Here is a tiny trained network, its code and every weight. The questions are about switching its units off for an input and a class, where a switched-off unit gives its printed mean instead of its output.

import numpy as np


def w(rows, s, z=0):
    codes = np.array(rows[::2]) - 128.0
    scale = np.full(codes.shape[1], s)
    scale[-1] = z or s
    return codes * scale


def norm(h):
    return h / np.sqrt((h * h).mean(-1, keepdims=True) + 1e-5)


def f(y):
    return y / 2 * (1 + np.tanh(0.7978845608 * (y + 0.044715 * y**3)))


def log_softmax(a):
    a = a - a.max(-1, keepdims=True)
    return a - np.log(np.exp(a).sum(-1, keepdims=True))


def net(x, mask):
    res = np.array(x, float).reshape(1, 8) / 4 @ E
    u = 0
    for l in range(2):
        y = f(norm(res) @ A[l][:, :-1].T + A[l][:, -1])
        res = res + np.where(mask[u : u + 9], y, B[l][:, -1]) @ B[l][:, :-1]
        u += 9
    return log_softmax(norm(res)[-1] @ U[:, :-1].T + U[:, -1])


A, B = {}, {}
E = w([
[111,129,194,193,49,127,187,232],'x0',
[129,138,78,213,98,223,137,67],'x1',
[198,156,152,189,24,100,68,67],'x2',
[21,186,126,15,103,150,9,176],'x3',
[124,162,254,147,116,6,162,120],'x4',
[38,33,165,130,157,157,201,30],'x5',
[70,71,182,152,86,82,36,114],'x6',
[143,125,155,242,197,158,31,167],'x7',
],0.0039)
A[0] = w([
[134,136,52,134,158,192,100,24,91],'0.n0',
[221,185,170,49,76,45,66,139,60],'0.n1',
[165,33,101,148,189,254,122,54,145],'0.n2',
[23,194,87,72,106,115,191,121,115],'0.n3',
[120,29,209,43,191,62,171,142,120],'0.n4',
[85,100,225,225,104,159,137,78,82],'0.n5',
[72,128,95,62,100,145,33,191,2],'0.n6',
[81,120,178,202,84,149,136,129,50],'0.n7',
[182,124,181,248,98,101,58,56,148],'0.n8',
],0.0066,0.0029)
B[0] = w([
[82,107,101,108,180,104,183,179,199],'0.n0',
[68,59,98,98,197,70,138,190,207],'0.n1',
[40,85,85,136,190,114,97,239,235],'0.n2',
[196,87,153,82,135,189,121,43,177],'0.n3',
[44,136,145,111,205,39,84,149,203],'0.n4',
[183,52,173,95,128,103,88,121,190],'0.n5',
[146,185,106,113,2,230,177,69,189],'0.n6',
[150,95,121,82,196,98,79,104,149],'0.n7',
[151,47,160,45,175,95,136,110,254],'0.n8',
],0.0069,0.0047)
A[1] = w([
[109,121,98,55,159,78,127,104,165],'1.n0',
[178,119,159,117,143,137,225,50,12],'1.n1',
[162,107,157,157,143,87,255,106,74],'1.n2',
[168,208,186,119,122,65,116,134,158],'1.n3',
[165,224,77,132,131,144,118,103,161],'1.n4',
[61,153,116,161,165,107,117,154,142],'1.n5',
[184,110,147,88,160,100,177,83,162],'1.n6',
[150,159,147,212,110,179,164,116,3],'1.n7',
[68,130,169,35,184,89,147,94,110],'1.n8',
],0.0086,0.0024)
B[1] = w([
[142,63,162,122,174,86,76,153,231],'1.n0',
[133,223,154,41,65,246,103,90,143],'1.n1',
[154,111,94,68,129,254,124,78,168],'1.n2',
[39,87,129,197,139,73,141,164,162],'1.n3',
[167,83,200,110,116,96,46,88,142],'1.n4',
[110,174,84,170,77,59,171,128,176],'1.n5',
[99,147,107,85,117,160,61,136,187],'1.n6',
[56,146,139,107,74,23,22,119,121],'1.n7',
[216,44,172,143,108,92,56,109,254],'1.n8',
],0.0078,0.0064)
U = w([
[123,23,143,112,196,42,79,125,222],'0',
[180,169,157,67,58,208,90,45,99],'1',
[54,175,19,189,153,156,199,195,166],'2',
[104,195,159,254,133,46,191,135,3],'3',
],0.011,0.0059)

Each question gives the input, the list of numbers given to net, and the class t.
The units are the neurons (one row each of A and B). Each row of codes is followed by its name. A weight is (code - 128) times the scale printed after its matrix; where a second scale follows, it is the last column's (A, B and U).
mask holds one flag per neuron, layer by layer. A switched-off neuron (its flag False) gives its mean, the last column of its row in B, instead of its output. The means were averaged over made-up inputs and are rounded, as every weight is.
A unit's drop is (log p(t) with every unit on - log p(t) with that unit switched off) / (log p(t) with every unit on - log p(t) with every unit switched off).
The circuit of an input: a set's keep is (log p(t) with only the set's units on - log p(t) with every unit switched off) / (log p(t) with every unit on - log p(t) with every unit switched off). Starting from the 12 units with the biggest drops (on a tie, the unit counted first), units are removed one at a time, each time the one whose removal leaves the highest keep (on an exact tie, the one counted first), for as long as the keep stays at least 0.8.
units of the circuit, in order: the units of the circuit, biggest drop first
most important unit: the unit with the biggest drop
k most important neurons: the k neurons with the biggest drops, biggest first
k most important neurons of layer l: the k neurons of layer l with the biggest drops, biggest first
drop when u is switched off: that unit's drop, to one decimal
input [-1,5,-7,-3,2,7,-8,0], class 2: 2 most important neurons of layer 0	[0.n8 0.n2]
input [3,-7,-2,-8,-4,-7,-7,0], class 2: units of the circuit, in order	[1.n8 0.n8]
input [2,4,4,-8,7,-3,2,6], class 1: units of the circuit, in order	[0.n2 1.n2]
input [5,1,4,-6,-1,-1,8,-4], class 1: most important unit	0.n2
input [3,3,-3,8,-8,-3,-1,2], class 1: 2 most important neurons	[0.n6 1.n4]
input [8,-2,1,0,-6,2,7,-4], class 1: 2 most important neurons	[0.n1 0.n2]
input [5,-1,-4,-2,1,-2,2,1], class 3: 4 most important neurons of layer 0	[0.n8 0.n3 0.n1 0.n0]
input [2,-6,7,-7,2,4,-5,4], class 1: 2 most important neurons	[1.n1 1.n2]
input [-1,8,-4,-7,-4,4,1,-8], class 2: units of the circuit, in order	[0.n8 1.n8]
input [5,-7,-6,0,6,-8,1,4], class 3: 2 most important neurons	[0.n8 1.n5]
input [5,-1,-3,-3,-2,-8,-5,1], class 3: 2 most important neurons of layer 0	[0.n8 0.n2]
input [8,-4,2,1,-7,-4,5,0], class 2: 3 most important neurons of layer 0	[0.n3 0.n1 0.n5]
input [-8,-5,-3,5,-6,-4,-2,1], class 1: 2 most important neurons of layer 1	[1.n3 1.n8]
input [7,-8,-8,0,-4,-4,5,5], class 2: most important unit	0.n8
input [-5,6,2,7,-3,7,-3,2], class 2: 2 most important neurons	[0.n8 0.n2]
input [7,4,-8,2,-1,-5,6,7], class 1: drop when 0.n4 is switched off	0.6
input [-8,8,8,-8,4,5,-3,-8], class 1: drop when 1.n1 is switched off	0.2
input [5,3,-6,-7,-1,-4,-4,2], class 2: drop when 1.n8 is switched off	0.1
